Here is a tiny trained network, its code and every weight. The questions are about switching its units off for an input and a class, where a switched-off unit gives its printed mean instead of its output.

import numpy as np


def w(rows, s, z=0):
    codes = np.array(rows[::2]) - 128.0
    scale = np.full(codes.shape[1], s)
    scale[-1] = z or s
    return codes * scale


def norm(h):
    return h / np.sqrt((h * h).mean(-1, keepdims=True) + 1e-5)


def f(y):
    return np.maximum(y, 0)


def log_softmax(a):
    a = a - a.max(-1, keepdims=True)
    return a - np.log(np.exp(a).sum(-1, keepdims=True))


def net(x, mask):
    res = np.array(x, float).reshape(1, 6) / 4 @ E
    u = 0
    for l in range(3):
        y = f(norm(res) @ A[l][:, :-1].T + A[l][:, -1])
        res = res + np.where(mask[u : u + 16], y, B[l][:, -1]) @ B[l][:, :-1]
        u += 16
    return log_softmax(norm(res)[-1] @ U[:, :-1].T + U[:, -1])


A, B = {}, {}
E = w([
[87,59,103,206,200,40],'x0',
[120,45,156,134,48,148],'x1',
[129,141,124,127,141,125],'x2',
[202,136,132,173,221,226],'x3',
[132,170,113,124,168,119],'x4',
[152,91,52,200,1,124],'x5',
],0.0056)
A[0] = w([
[190,158,209,146,147,106,19],'0.n1',
[106,91,137,81,120,34,94],'0.n2',
[143,83,151,158,137,117,162],'0.n3',
[53,83,192,85,118,148,168],'0.n4',
[109,123,81,215,62,127,115],'0.n5',
[137,75,142,211,198,163,83],'0.n6',
[135,53,85,140,185,112,113],'0.n7',
[26,89,114,131,176,131,107],'0.n8',
[117,97,152,158,141,110,90],'0.n9',
[64,83,155,254,170,47,141],'0.n10',
[90,213,99,108,96,58,174],'0.n11',
[165,174,154,67,98,165,115],'0.n12',
[174,146,23,188,99,113,121],'0.n13',
[149,100,175,169,87,85,1],'0.n14',
[247,147,51,103,174,164,94],'0.n15',
[150,124,110,183,139,202,51],'0.n16',
],0.0092,0.0015)
B[0] = w([
[142,152,161,98,162,172,159],'0.n1',
[55,93,100,162,137,198,210],'0.n2',
[168,146,104,165,138,89,170],'0.n3',
[120,159,149,102,200,100,202],'0.n4',
[144,137,143,163,165,96,210],'0.n5',
[122,107,88,133,145,193,209],'0.n6',
[213,118,73,110,155,70,190],'0.n7',
[178,154,128,63,135,14,191],'0.n8',
[142,163,86,38,132,122,162],'0.n9',
[178,193,103,54,119,183,254],'0.n10',
[123,64,92,144,101,130,204],'0.n11',
[137,132,128,103,54,63,195],'0.n12',
[90,137,254,174,121,92,203],'0.n13',
[112,148,84,174,83,100,163],'0.n14',
[141,105,97,136,82,107,208],'0.n15',
[60,118,124,102,162,158,183],'0.n16',
],0.0067)
A[1] = w([
[173,96,201,85,90,129,126],'1.n1',
[153,58,150,72,246,116,73],'1.n2',
[108,133,88,175,119,127,27],'1.n3',
[164,76,151,91,74,86,161],'1.n4',
[122,66,152,47,213,78,85],'1.n5',
[117,104,122,91,122,94,134],'1.n6',
[96,45,95,124,163,142,150],'1.n7',
[123,90,166,148,140,147,19],'1.n8',
[138,160,107,151,160,122,105],'1.n9',
[169,127,128,163,136,144,255],'1.n10',
[90,166,97,171,174,135,166],'1.n11',
[90,113,83,90,129,148,150],'1.n12',
[121,111,124,112,155,217,171],'1.n13',
[119,103,181,81,105,141,115],'1.n14',
[69,132,121,159,97,157,111],'1.n15',
[105,175,167,67,159,172,135],'1.n16',
],0.011,0.0017)
B[1] = w([
[144,145,29,133,152,68,175],'1.n1',
[81,117,197,106,80,134,254],'1.n2',
[131,121,167,119,53,103,157],'1.n3',
[196,199,88,129,227,128,198],'1.n4',
[179,81,183,185,63,62,254],'1.n5',
[83,166,41,133,132,253,184],'1.n6',
[43,173,40,100,158,94,165],'1.n7',
[103,149,91,180,150,111,134],'1.n8',
[162,38,97,84,80,202,171],'1.n9',
[1,110,105,119,112,30,178],'1.n10',
[102,99,118,193,57,128,168],'1.n11',
[90,36,174,176,160,204,178],'1.n12',
[19,210,98,131,134,160,177],'1.n13',
[176,211,101,115,154,112,168],'1.n14',
[81,57,145,63,172,151,164],'1.n15',
[146,62,142,209,17,142,216],'1.n16',
],0.005,0.007)
A[2] = w([
[76,156,135,144,58,74,213],'2.n1',
[81,102,106,179,113,92,241],'2.n2',
[147,103,196,245,95,102,129],'2.n3',
[196,113,91,114,100,76,121],'2.n4',
[148,52,153,118,141,199,110],'2.n5',
[105,121,223,123,138,126,125],'2.n6',
[137,77,142,149,155,87,247],'2.n7',
[178,188,105,128,121,152,149],'2.n8',
[160,192,140,126,114,185,87],'2.n9',
[113,91,126,72,130,52,193],'2.n10',
[67,158,80,106,79,156,181],'2.n11',
[116,137,155,184,188,97,33],'2.n12',
[142,123,217,116,125,113,104],'2.n13',
[147,133,114,130,219,122,25],'2.n14',
[102,145,123,183,177,205,8],'2.n15',
[104,144,113,172,200,203,77],'2.n16',
],0.011,0.0015)
B[2] = w([
[125,92,183,147,189,168,255],'2.n1',
[135,123,182,87,170,167,234],'2.n2',
[203,159,243,111,84,100,215],'2.n3',
[183,213,112,64,105,158,222],'2.n4',
[103,114,129,208,155,132,152],'2.n5',
[221,141,253,189,100,158,170],'2.n6',
[151,231,77,85,74,111,187],'2.n7',
[105,119,70,75,137,49,179],'2.n8',
[132,156,30,98,152,91,164],'2.n9',
[94,148,74,176,129,187,225],'2.n10',
[93,64,129,180,210,121,225],'2.n11',
[105,122,156,68,69,101,142],'2.n12',
[206,116,211,168,48,71,172],'2.n13',
[120,161,95,109,135,50,151],'2.n14',
[74,81,156,142,142,156,159],'2.n15',
[100,43,149,134,115,170,164],'2.n16',
],0.0061,0.0077)
U = w([
[154,216,27,79,155,79,182],'0',
[168,156,226,179,106,96,176],'1',
[6,54,113,190,216,161,2],'2',
],0.012,0.00096)

Each question gives the input, the list of numbers given to net, and the class t.
The units are the neurons (one row each of A and B). Each row of codes is followed by its name. A weight is (code - 128) times the scale printed after its matrix; where a second scale follows, it is the last column's (A, B and U).
mask holds one flag per neuron, layer by layer. A switched-off neuron (its flag False) gives its mean, the last column of its row in B, instead of its output. The means were averaged over made-up inputs and are rounded, as every weight is.
A unit's drop is (log p(t) with every unit on - log p(t) with that unit switched off) / (log p(t) with every unit on - log p(t) with every unit switched off).
The circuit of an input: a set's keep is (log p(t) with only the set's units on - log p(t) with every unit switched off) / (log p(t) with every unit on - log p(t) with every unit switched off). Starting from the 12 units with the biggest drops (on a tie, the unit counted first), units are removed one at a time, each time the one whose removal leaves the highest keep (on an exact tie, the one counted first), for as long as the keep stays at least 0.8.
circuit, biggest first: the units of the circuit, biggest drop first
most important unit: the unit with the biggest drop
k most important neurons: the k neurons with the biggest drops, biggest first
top k neurons in layer l: the k neurons of layer l with the biggest drops, biggest first
drop when u is switched off: that unit's drop, to one decimal
input [1,-4,2,-3,8,-3], class 1: most important unit : 1.n5
input [-6,5,8,-7,2,6], class 2: 3 most important neurons : 1.n5, 0.n8, 0.n10
input [6,4,7,-1,2,-8], class 1: 2 most important neurons : 1.n2, 1.n5
input [-6,4,4,8,4,-4], class 2: top 3 neurons in layer 0 : 0.n8, 0.n16, 0.n10
input [6,5,1,4,-8,-5], class 0: top 2 neurons in layer 0 : 0.n7, 0.n8
input [-6,2,-5,7,7,-1], class 2: 2 most important neurons : 0.n16, 0.n8
input [5,-4,0,-6,2,0], class 2: 2 most important neurons : 0.n2, 0.n12
input [5,6,-1,-4,5,-7], class 1: 2 most important neurons : 1.n5, 1.n2
input [4,0,4,-3,-1,-4], class 0: 3 most important neurons : 0.n8, 0.n13, 0.n7
input [0,-8,2,-7,2,6], class 2: 4 most important neurons : 1.n5, 0.n11, 0.n2, 1.n15
input [0,-4,-1,8,-1,5], class 2: 2 most important neurons : 0.n16, 0.n6
input [-8,3,-2,-2,-7,7], class 0: 3 most important neurons : 1.n4, 1.n5, 1.n16
input [8,1,-5,4,8,-6], class 0: 2 most important neurons : 0.n7, 0.n13
input [-2,-8,-2,-4,-4,5], class 1: circuit, biggest first : 0.n13
input [5,2,5,-3,-4,-7], class 1: 3 most important neurons : 1.n2, 1.n5, 0.n2
input [-6,2,5,-4,-3,5], class 0: top 2 neurons in layer 1 : 1.n4, 1.n5
input [-2,1,4,-8,-8,5], class 2: drop when 1.n5 is switched off : 0.3
input [-4,-6,-7,-5,7,8], class 1: drop when 0.n13 is switched off : 1.4
input [1,-1,2,-7,7,-4], class 2: drop when 0.n11 is switched off : 0.4
input [4,-1,2,-8,0,0], class 2: circuit, biggest first : 0.n2
